x =
[[-69.86, -173.11, -90.06, -106.06, 26.14, -33.47, -108.39, -231.62, -156.63],
 [-40.50, -95.49, -189.68, -70.76, 156.23, 193.55, -197.45, -221.97, -151.63]]
Indices start at 0.
The maximum: 193.55
The top-left entry -> -69.86
The entry just right of -189.68 -> -70.76
The entry in row 1 and column 0: -40.50
What is the top-right entry?
Answer: -156.63
The entry in the bottom-right corner: -151.63
The entry at row 0, column 2: -90.06
The entry just right of -69.86: -173.11
The bottom entry of the column that holds the smallest entry is -221.97
What is the entry just left of 193.55?
Answer: 156.23
The entry directly above the largest entry -> -33.47
The minimum -> -231.62
What is the entry in row 1 and column 2?
Answer: -189.68
